Below are the code and all the weights of a small trained network. Each question names an input and a target symbol and asks about switching units off, where a switched-off unit gives its printed mean instead of its output.

import numpy as np


def w(rows, s, z=0):
    codes = np.array(rows[::2]) - 128.0
    scale = np.full(codes.shape[1], s)
    scale[-1] = z or s
    return codes * scale


def softmax(a):
    e = np.exp(a - a.max(-1, keepdims=True))
    return e / e.sum(-1, keepdims=True)


def log_softmax(a):
    a = a - a.max(-1, keepdims=True)
    return a - np.log(np.exp(a).sum(-1, keepdims=True))


def net(x, mask):
    ids = ['Γαβημξφ'.index(c) for c in x.split()]
    T = len(ids)
    res = E[ids] + P[:T]
    u = 0
    for l in range(3):
        r = res
        for j in range(2):
            rows = slice(2 * j, 2 * j + 2)
            q, k, v = (r @ M[l][rows].T for M in (Q, K, V))
            z = softmax(np.where(np.tri(T) > 0, q @ k.T / 2**0.5, -1e9)) @ v
            o = O[l][rows]
            res = res + np.where(mask[u + j], z, o[:, -1]) @ o[:, :-1]
        u += 2
    return log_softmax(res[-1] @ U[:, :-1].T + U[:, -1])


Q, K, V, O = {}, {}, {}, {}
E = w([
[188,173,79,143,192,61,229,157],'Γ',
[115,180,109,144,65,111,249,96],'α',
[33,103,135,60,182,200,191,108],'β',
[130,108,86,149,91,175,126,208],'η',
[113,127,33,198,66,64,137,129],'μ',
[65,188,137,188,137,143,12,185],'ξ',
[107,203,58,10,88,39,126,117],'φ',
],0.019)
P = w([
[254,255,60,215,250,141,53,68],'0',
[33,205,140,65,135,219,163,185],'1',
[42,184,142,69,104,190,162,183],'2',
[40,136,138,66,114,175,132,178],'3',
[32,109,147,72,106,158,98,170],'4',
[48,115,187,49,71,88,149,123],'5',
[49,70,141,95,105,116,100,158],'6',
[87,116,118,113,89,102,164,76],'7',
],0.0058)
Q[0] = w([
[171,121,33,74,174,71,165,172],'L0H1',
[110,2,130,94,202,56,110,55],'L0H1',
[57,183,136,74,63,122,137,226],'L0H2',
[162,209,81,139,49,119,104,186],'L0H2',
],0.0065)
K[0] = w([
[139,185,77,81,69,122,248,128],'L0H1',
[39,1,107,84,133,206,158,72],'L0H1',
[158,130,103,136,71,85,58,132],'L0H2',
[133,222,109,133,146,104,122,110],'L0H2',
],0.0099)
V[0] = w([
[128,177,64,172,99,112,97,180],'L0H1',
[36,174,110,191,186,50,120,127],'L0H1',
[126,184,76,144,134,254,158,63],'L0H2',
[72,208,83,169,171,117,113,3],'L0H2',
],0.0071)
O[0] = w([
[77,79,1,146,90,176,173,198,239],'L0H1',
[178,92,114,176,138,62,144,83,255],'L0H1',
[252,53,193,109,155,131,155,125,186],'L0H2',
[134,116,146,151,87,125,56,99,254],'L0H2',
],0.0092,0.0072)
Q[1] = w([
[61,10,58,231,44,119,157,113],'L1H1',
[167,149,49,205,150,54,158,171],'L1H1',
[75,170,70,239,2,111,207,218],'L1H2',
[247,149,73,172,20,86,120,186],'L1H2',
],0.0061)
K[1] = w([
[180,228,24,174,138,193,106,74],'L1H1',
[214,99,139,81,154,215,154,139],'L1H1',
[177,120,167,240,185,169,122,113],'L1H2',
[94,123,87,159,254,198,160,159],'L1H2',
],0.0075)
V[1] = w([
[172,30,110,7,132,80,195,133],'L1H1',
[107,1,69,168,108,87,204,51],'L1H1',
[65,40,111,140,177,65,125,147],'L1H2',
[156,114,150,27,49,24,19,68],'L1H2',
],0.0063)
O[1] = w([
[121,152,82,84,130,249,175,130,111],'L1H1',
[172,182,185,156,86,130,164,156,254],'L1H1',
[70,178,155,78,125,187,152,126,136],'L1H2',
[176,168,161,143,109,101,119,150,49],'L1H2',
],0.014,0.0075)
Q[2] = w([
[16,103,110,242,1,136,126,132],'L2H1',
[115,97,103,218,147,123,178,177],'L2H1',
[151,161,145,26,189,104,91,126],'L2H2',
[59,155,65,106,84,99,78,110],'L2H2',
],0.0079)
K[2] = w([
[169,134,1,125,152,129,55,148],'L2H1',
[174,172,94,186,169,149,145,128],'L2H1',
[14,207,134,43,91,82,102,220],'L2H2',
[130,37,80,151,44,199,116,83],'L2H2',
],0.0072)
V[2] = w([
[149,205,126,147,91,51,120,49],'L2H1',
[105,186,129,203,205,113,187,78],'L2H1',
[14,169,79,97,129,186,76,112],'L2H2',
[85,204,1,181,67,107,152,174],'L2H2',
],0.0066)
O[2] = w([
[81,186,147,20,137,116,145,99,180],'L2H1',
[58,177,107,140,190,121,153,168,143],'L2H1',
[107,90,115,94,74,164,143,241,8],'L2H2',
[255,83,125,76,191,141,85,168,209],'L2H2',
],0.011,0.012)
U = w([
[97,140,78,121,253,144,156,144,68],'Γ',
[151,81,160,129,158,217,70,13,206],'α',
[121,151,133,144,117,143,118,141,167],'β',
[164,84,133,149,138,145,116,129,28],'η',
[184,150,196,150,136,133,121,181,4],'μ',
[103,57,163,119,196,82,118,121,251],'ξ',
[131,118,87,60,122,170,74,77,203],'φ',
],0.0064,0.0018)

Each question gives the input, a string of symbols that net reads in full, and the target symbol t.
The units are the heads (2 rows each of Q, K, V and O). Each row of codes is followed by its name. A weight is (code - 128) times the scale printed after its matrix; where a second scale follows, it is the last column's (O and U).
mask holds one flag per head, layer by layer. A switched-off head (its flag False) gives its mean, the last column of its rows in O, instead of its output. The means were averaged over made-up inputs and are rounded, as every weight is.
A unit's drop is (log p(t) with every unit on - log p(t) with that unit switched off) / (log p(t) with every unit on - log p(t) with every unit switched off).
The circuit of an input: a set's keep is (log p(t) with only the set's units on - log p(t) with every unit switched off) / (log p(t) with every unit on - log p(t) with every unit switched off). Starting from all 6 units, units are removed one at a time, each time the one whose removal leaves the highest keep (on an exact tie, the one counted first), for as long as the keep stays at least 0.8.
units of the circuit, in order: the units of the circuit, biggest drop first
unit that matters most: the unit with the biggest drop
which heads matter: for each layer, one digit per head in row order, 1 if its drop is at least 0.15 and else 0, layers parted by /
drop when u is switched off: that unit's drop, to one decimal
input ξ α α α μ, target ξ: unit that matters most	L1H1
input β β α, target β: units of the circuit, in order	L2H2, L0H1
input η μ α α η, target η: units of the circuit, in order	L2H1, L2H2, L0H1, L1H2
input Γ ξ α μ α α φ ξ, target Γ: units of the circuit, in order	L2H1, L0H1
input α β φ β μ, target α: units of the circuit, in order	L2H2, L0H2, L1H2
input φ β α, target φ: units of the circuit, in order	L2H1, L1H2
input φ α α, target φ: units of the circuit, in order	L2H1, L1H2, L0H2
input μ φ ξ, target μ: which heads matter	10 / 10 / 01
input φ ξ η, target φ: which heads matter	00 / 01 / 10
input ξ α β α, target ξ: which heads matter	00 / 10 / 00
input β α α α φ μ η ξ, target β: units of the circuit, in order	L0H2, L2H2, L0H1
input β η ξ α α α, target β: units of the circuit, in order	L2H2, L0H2, L0H1
input Γ α ξ φ α α α η, target Γ: which heads matter	00 / 00 / 10
input ξ Γ β μ β, target β: units of the circuit, in order	L0H1, L2H2, L1H2
input Γ α α β α η μ, target Γ: units of the circuit, in order	L2H1
input μ β φ β α, target μ: which heads matter	10 / 10 / 01
input Γ φ β, target μ: which heads matter	10 / 01 / 01
input α α α α ξ β, target ξ: which heads matter	10 / 10 / 01
input η α η ξ α α β α, target η: which heads matter	11 / 01 / 11
input η μ μ, target η: which heads matter	10 / 00 / 11
input α α η ξ ξ α β, target ξ: which heads matter	10 / 10 / 00
input Γ Γ β α η β, target Γ: which heads matter	01 / 10 / 01
input β α α α α β ξ η, target β: units of the circuit, in order	L2H2, L0H2, L0H1
input β β α η α α μ μ, target β: which heads matter	01 / 00 / 01
input β φ ξ, target β: which heads matter	11 / 00 / 01
input η ξ α α φ μ, target η: drop when L0H2 is switched off	0.2
